Below is a small trained network, with its code and all its weights. Each question gives an input and a class and asks what happens when units are switched off, that is, made to give their printed mean instead of their output.

import numpy as np


def w(rows, s, z=0):
    codes = np.array(rows[::2]) - 128.0
    scale = np.full(codes.shape[1], s)
    scale[-1] = z or s
    return codes * scale


def norm(h):
    return h / np.sqrt((h * h).mean(-1, keepdims=True) + 1e-5)


def f(y):
    return np.maximum(y, 0)


def log_softmax(a):
    a = a - a.max(-1, keepdims=True)
    return a - np.log(np.exp(a).sum(-1, keepdims=True))


def net(x, mask):
    res = np.array(x, float).reshape(1, 5) / 4 @ E
    u = 0
    for l in range(2):
        y = f(norm(res) @ A[l][:, :-1].T + A[l][:, -1])
        res = res + np.where(mask[u : u + 15], y, B[l][:, -1]) @ B[l][:, :-1]
        u += 15
    return log_softmax(norm(res)[-1] @ U[:, :-1].T + U[:, -1])


A, B = {}, {}
E = w([
[123,119,163,224,169,49,214,242],'x0',
[40,207,156,128,77,93,189,32],'x1',
[83,1,95,187,2,210,133,143],'x2',
[185,36,209,152,111,82,148,28],'x3',
[130,120,116,119,134,119,143,127],'x4',
],0.0048)
A[0] = w([
[95,202,94,147,114,134,166,237,69],'L0N0',
[35,150,93,125,127,149,92,158,108],'L0N1',
[199,148,189,228,104,123,215,212,93],'L0N2',
[53,170,149,185,91,41,204,52,2],'L0N3',
[191,79,157,172,103,117,126,88,2],'L0N4',
[126,182,88,71,49,162,128,36,150],'L0N5',
[182,44,112,138,145,118,60,171,104],'L0N6',
[64,148,136,160,75,139,193,106,40],'L0N7',
[192,73,135,191,200,131,103,211,56],'L0N8',
[41,190,189,192,97,46,230,160,72],'L0N9',
[156,201,202,80,222,77,139,107,42],'L0N10',
[31,20,93,209,78,178,140,108,124],'L0N11',
[144,86,159,182,175,62,118,82,102],'L0N12',
[133,71,208,141,144,114,193,41,55],'L0N13',
[175,87,254,143,121,112,158,140,69],'L0N14',
],0.0082,0.0032)
B[0] = w([
[83,89,4,183,24,102,72,116,219],'L0N0',
[133,96,83,235,98,58,99,163,184],'L0N1',
[189,122,196,23,81,87,70,107,242],'L0N2',
[50,126,100,156,205,193,141,203,221],'L0N3',
[91,160,35,184,115,98,116,110,167],'L0N4',
[91,93,144,68,200,146,55,147,219],'L0N5',
[53,175,139,128,249,164,150,126,206],'L0N6',
[53,205,166,180,179,208,160,150,183],'L0N7',
[55,126,190,133,211,213,129,59,223],'L0N8',
[112,47,154,2,194,177,75,84,251],'L0N9',
[198,189,167,190,21,158,248,161,225],'L0N10',
[219,226,178,95,84,98,216,152,254],'L0N11',
[67,132,108,153,33,154,60,157,188],'L0N12',
[138,156,30,155,137,87,83,148,201],'L0N13',
[76,175,18,148,105,84,84,145,194],'L0N14',
],0.0072)
A[1] = w([
[157,53,145,118,91,240,129,154,8],'L1N0',
[210,213,169,169,46,143,244,197,70],'L1N1',
[132,113,36,145,65,165,59,97,57],'L1N2',
[158,89,138,91,19,177,227,162,92],'L1N3',
[131,144,158,37,89,120,4,138,126],'L1N4',
[112,132,21,193,98,56,96,98,71],'L1N5',
[180,43,168,80,135,81,97,223,169],'L1N6',
[164,95,113,27,135,114,85,109,115],'L1N7',
[197,90,145,220,212,180,113,124,52],'L1N8',
[65,179,45,169,116,80,125,113,71],'L1N9',
[102,107,223,52,145,195,49,99,113],'L1N10',
[57,129,164,178,157,135,174,4,158],'L1N11',
[163,90,152,169,36,219,203,126,36],'L1N12',
[146,141,90,153,169,59,194,163,2],'L1N13',
[75,112,103,162,122,2,110,194,102],'L1N14',
],0.0081,0.0048)
B[1] = w([
[66,147,145,131,164,138,150,128,138],'L1N0',
[178,152,193,63,55,97,254,122,242],'L1N1',
[148,184,84,148,113,53,131,118,187],'L1N2',
[162,207,175,123,128,88,154,118,179],'L1N3',
[173,89,155,161,101,75,168,98,238],'L1N4',
[172,87,47,180,63,117,36,174,189],'L1N5',
[107,94,164,58,158,62,131,57,164],'L1N6',
[138,90,158,177,110,111,131,55,171],'L1N7',
[62,150,64,135,172,242,130,159,145],'L1N8',
[163,126,140,156,121,168,106,173,205],'L1N9',
[126,53,133,112,156,104,139,125,254],'L1N10',
[135,151,71,175,129,204,123,205,171],'L1N11',
[194,212,209,117,114,118,233,192,155],'L1N12',
[109,141,170,41,87,146,115,65,131],'L1N13',
[183,97,78,171,108,80,43,56,180],'L1N14',
],0.0088,0.0072)
U = w([
[194,231,208,65,52,97,242,178,199],'0',
[153,155,22,207,48,69,28,183,4],'1',
[2,133,140,71,246,223,141,206,98],'2',
[138,44,200,66,143,37,122,56,149],'3',
],0.012,0.0017)

Each question gives the input, the list of numbers given to net, and the class t.
The units are the neurons (one row each of A and B). Each row of codes is followed by its name. A weight is (code - 128) times the scale printed after its matrix; where a second scale follows, it is the last column's (A, B and U).
mask holds one flag per neuron, layer by layer. A switched-off neuron (its flag False) gives its mean, the last column of its row in B, instead of its output. The means were averaged over made-up inputs and are rounded, as every weight is.
A unit's drop is (log p(t) with every unit on - log p(t) with that unit switched off) / (log p(t) with every unit on - log p(t) with every unit switched off).
The circuit of an input: a set's keep is (log p(t) with only the set's units on - log p(t) with every unit switched off) / (log p(t) with every unit on - log p(t) with every unit switched off). Starting from the 12 units with the biggest drops (on a tie, the unit counted first), units are removed one at a time, each time the one whose removal leaves the highest keep (on an exact tie, the one counted first), for as long as the keep stays at least 0.8.
units of the circuit, in order: the units of the circuit, biggest drop first
unit that matters most: the unit with the biggest drop
top k neurons: the k neurons with the biggest drops, biggest first
top k neurons in layer l: the k neurons of layer l with the biggest drops, biggest first
input [4,0,3,5,3], class 1: top 2 neurons in layer 0 => (L0N14, L0N13)
input [-4,-2,3,5,-4], class 1: unit that matters most => L0N4
input [8,-8,4,5,8], class 2: top 3 neurons => (L0N8, L0N6, L0N9)
input [7,-4,-5,0,-7], class 3: top 2 neurons => (L0N2, L0N11)
input [6,6,3,-6,3], class 1: top 3 neurons => (L0N0, L0N1, L0N8)
input [8,-3,5,6,-5], class 3: top 2 neurons in layer 0 => (L0N2, L0N10)
input [5,4,-4,-3,-8], class 3: top 2 neurons => (L0N9, L0N11)
input [1,-8,5,-1,1], class 2: top 2 neurons => (L0N6, L0N8)
input [1,1,-3,4,1], class 1: top 3 neurons => (L0N13, L0N14, L0N11)
input [6,-5,6,1,8], class 0: top 2 neurons => (L0N11, L0N9)
input [8,5,6,5,-5], class 3: top 3 neurons => (L0N2, L0N9, L0N10)
input [-7,0,4,0,8], class 3: top 2 neurons => (L0N5, L0N10)
input [-7,4,1,7,4], class 1: top 4 neurons => (L0N13, L0N9, L0N2, L0N4)
input [6,-8,-5,0,8], class 2: units of the circuit, in order => (L0N8)
input [-8,-8,0,-5,1], class 2: top 3 neurons in layer 0 => (L0N2, L0N6, L0N0)
input [-7,0,8,-2,-4], class 0: top 3 neurons in layer 0 => (L0N11, L0N9, L0N2)
input [8,-6,-7,5,3], class 3: top 4 neurons in layer 0 => (L0N2, L0N11, L0N7, L0N8)
input [8,-7,-4,-1,3], class 3: top 2 neurons in layer 0 => (L0N2, L0N3)
input [-7,-4,7,4,7], class 0: top 2 neurons in layer 0 => (L0N11, L0N9)
input [6,2,-5,6,4], class 1: top 4 neurons in layer 0 => (L0N14, L0N13, L0N11, L0N12)
